Below is a small trained network, with its code and all its weights. Each question gives an input and a target symbol and asks what happens when units are switched off, that is, made to give their printed mean instead of their output.

import numpy as np


def w(rows, s, z=0):
    codes = np.array(rows[::2]) - 128.0
    scale = np.full(codes.shape[1], s)
    scale[-1] = z or s
    return codes * scale


def norm(h):
    return h / np.sqrt((h * h).mean(-1, keepdims=True) + 1e-5)


def f(y):
    return y / 2 * (1 + np.tanh(0.7978845608 * (y + 0.044715 * y**3)))


def softmax(a):
    e = np.exp(a - a.max(-1, keepdims=True))
    return e / e.sum(-1, keepdims=True)


def log_softmax(a):
    a = a - a.max(-1, keepdims=True)
    return a - np.log(np.exp(a).sum(-1, keepdims=True))


def net(x, mask):
    ids = ['ΓΘΠΦβδεζηλμξστψω'.index(c) for c in x.split()]
    T = len(ids)
    res = E[ids] + P[:T]
    u = 0
    for l in range(2):
        r = norm(res)
        for j in range(2):
            rows = slice(2 * j, 2 * j + 2)
            q, k, v = (r @ M[l][rows].T for M in (Q, K, V))
            z = softmax(np.where(np.tri(T) > 0, q @ k.T / 2**0.5, -1e9)) @ v
            o = O[l][rows]
            res = res + np.where(mask[u + j], z, o[:, -1]) @ o[:, :-1]
        u += 2
        y = f(norm(res) @ A[l][:, :-1].T + A[l][:, -1])
        res = res + np.where(mask[u : u + 4], y, B[l][:, -1]) @ B[l][:, :-1]
        u += 4
    return log_softmax(norm(res)[-1] @ U[:, :-1].T + U[:, -1])


Q, K, V, O, A, B = {}, {}, {}, {}, {}, {}
E = w([
[118,74,90],'Γ',
[88,218,162],'Θ',
[88,179,204],'Π',
[80,83,186],'Φ',
[118,129,103],'β',
[235,90,130],'δ',
[90,140,157],'ε',
[57,42,92],'ζ',
[157,131,142],'η',
[114,126,130],'λ',
[249,157,142],'μ',
[140,115,139],'ξ',
[66,125,188],'σ',
[175,109,165],'τ',
[168,126,201],'ψ',
[83,170,154],'ω',
],0.016)
P = w([
[2,35,64],'0',
[218,136,200],'1',
[71,93,232],'2',
[175,95,138],'3',
[242,48,102],'4',
[192,188,148],'5',
[11,37,234],'6',
[86,242,159],'7',
],0.0047)
Q[0] = w([
[198,198,169],'L0H0',
[156,124,230],'L0H0',
[105,88,3],'L0H1',
[206,132,193],'L0H1',
],0.014)
K[0] = w([
[41,169,100],'L0H0',
[28,104,141],'L0H0',
[55,100,8],'L0H1',
[218,145,174],'L0H1',
],0.012)
V[0] = w([
[123,112,121],'L0H0',
[5,174,116],'L0H0',
[43,216,44],'L0H1',
[61,19,79],'L0H1',
],0.011)
O[0] = w([
[128,139,140,133],'L0H0',
[27,115,179,195],'L0H0',
[22,99,74,1],'L0H1',
[103,254,163,92],'L0H1',
],0.013,0.0089)
A[0] = w([
[25,127,115,190],'L0N0',
[146,2,180,146],'L0N1',
[80,128,220,247],'L0N2',
[165,197,202,188],'L0N3',
],0.013,0.0016)
B[0] = w([
[226,136,141,154],'L0N0',
[180,155,78,247],'L0N1',
[248,93,105,211],'L0N2',
[121,91,69,205],'L0N3',
],0.015,0.011)
Q[1] = w([
[218,141,102],'L1H0',
[100,82,169],'L1H0',
[121,251,164],'L1H1',
[99,125,176],'L1H1',
],0.03)
K[1] = w([
[101,146,252],'L1H0',
[148,52,82],'L1H0',
[208,49,19],'L1H1',
[54,179,64],'L1H1',
],0.02)
V[1] = w([
[172,60,2],'L1H0',
[164,226,105],'L1H0',
[124,137,169],'L1H1',
[66,202,123],'L1H1',
],0.03)
O[1] = w([
[251,163,20,3],'L1H0',
[31,107,82,248],'L1H0',
[147,99,165,158],'L1H1',
[183,41,126,53],'L1H1',
],0.021,0.014)
A[1] = w([
[91,5,105,1],'L1N0',
[34,123,177,65],'L1N1',
[136,176,184,44],'L1N2',
[141,148,24,91],'L1N3',
],0.022,0.00081)
B[1] = w([
[124,225,91,206],'L1N0',
[218,167,67,247],'L1N1',
[127,173,93,152],'L1N2',
[131,6,164,188],'L1N3',
],0.023,0.015)
U = w([
[106,173,82,56],'Γ',
[251,150,196,140],'Θ',
[147,241,143,135],'Π',
[175,222,74,35],'Φ',
[78,114,143,114],'β',
[204,90,88,96],'δ',
[87,120,206,91],'ε',
[54,171,111,127],'ζ',
[105,159,80,143],'η',
[89,127,147,221],'λ',
[196,124,101,150],'μ',
[104,177,75,26],'ξ',
[90,203,188,168],'σ',
[127,4,106,124],'τ',
[160,117,121,253],'ψ',
[151,85,248,137],'ω',
],0.011,0.0045)

Each question gives the input, a string of symbols that net reads in full, and the target symbol t.
The units are the heads (2 rows each of Q, K, V and O) and the neurons (one row each of A and B). Each row of codes is followed by its name. A weight is (code - 128) times the scale printed after its matrix; where a second scale follows, it is the last column's (O, A, B and U).
mask holds one flag per unit, layer by layer, with each layer's heads first. A switched-off unit (its flag False) gives its mean, the last column of its rows in O or B, instead of its output. The means were averaged over made-up inputs and are rounded, as every weight is.
A unit's drop is (log p(t) with every unit on - log p(t) with that unit switched off) / (log p(t) with every unit on - log p(t) with every unit switched off).
The circuit of an input: a set's keep is (log p(t) with only the set's units on - log p(t) with every unit switched off) / (log p(t) with every unit on - log p(t) with every unit switched off). Starting from all 12 units, units are removed one at a time, each time the one whose removal leaves the highest keep (on an exact tie, the one counted first), for as long as the keep stays at least 0.8.
units of the circuit, in order: the units of the circuit, biggest drop first
most important unit: the unit with the biggest drop
k most important neurons: the k neurons with the biggest drops, biggest first
heads that matter: for each layer, one digit per head in row order, 1 if its drop is at least 0.15 and else 0, layers parted by /
input Θ η τ Θ ζ Φ ζ δ, target Θ: most important unit => L0H0
input Θ ε Θ, target Θ: units of the circuit, in order => [L1H0 L0H0 L0N1]
input Θ δ Φ δ, target Θ: units of the circuit, in order => [L1H0 L0H0 L0H1 L0N1]
input Θ τ Π Π ζ τ, target Θ: units of the circuit, in order => [L1H0 L0H0 L0H1]
input ω Θ ω λ τ, target ω: units of the circuit, in order => [L0H0 L1H0]
input τ τ δ μ ε ε, target τ: heads that matter => 01 / 10
input ω ξ Θ Φ, target ω: units of the circuit, in order => [L0H0 L1H0 L0N3]
input Θ β ω τ Φ ω, target Θ: units of the circuit, in order => [L1H0 L0H0 L0H1 L0N3]
input τ ζ Θ, target τ: 3 most important neurons => [L0N2 L0N3 L1N3]
input Θ η ω ζ Θ Π τ τ, target Θ: 2 most important neurons => [L0N3 L0N1]
input ω Θ δ, target ω: heads that matter => 11 / 10
input Θ τ τ β η ξ, target Θ: units of the circuit, in order => [L0H0 L1H0 L0H1]
input Θ ψ Γ Θ η Θ δ η, target Θ: heads that matter => 11 / 10
input Θ ξ β ξ Φ, target Θ: units of the circuit, in order => [L0H1]
input ω Θ τ, target ω: 3 most important neurons => [L0N1 L0N3 L0N0]
input Θ τ ψ τ δ ξ, target Θ: units of the circuit, in order => [L1H0 L0H0 L0H1]
input τ ω λ Θ β τ τ τ, target τ: 4 most important neurons => [L0N3 L0N1 L1N3 L0N2]
input τ Π Γ σ, target τ: 3 most important neurons => [L0N3 L1N3 L0N1]
input ω ξ β ω δ ω, target ω: 2 most important neurons => [L0N1 L0N3]
input Θ Θ δ Φ, target Θ: most important unit => L1H0
input τ τ Π ψ δ Θ, target τ: 4 most important neurons => [L0N3 L1N3 L0N1 L0N2]
input τ Θ ζ τ ω Γ τ ε, target τ: 3 most important neurons => [L0N3 L1N3 L0N1]
input τ Π μ Π, target τ: 2 most important neurons => [L0N3 L0N1]
input τ τ λ τ δ, target τ: 3 most important neurons => [L0N3 L1N3 L0N1]
input ω Π ψ Θ ζ Π, target ω: 2 most important neurons => [L0N1 L0N3]
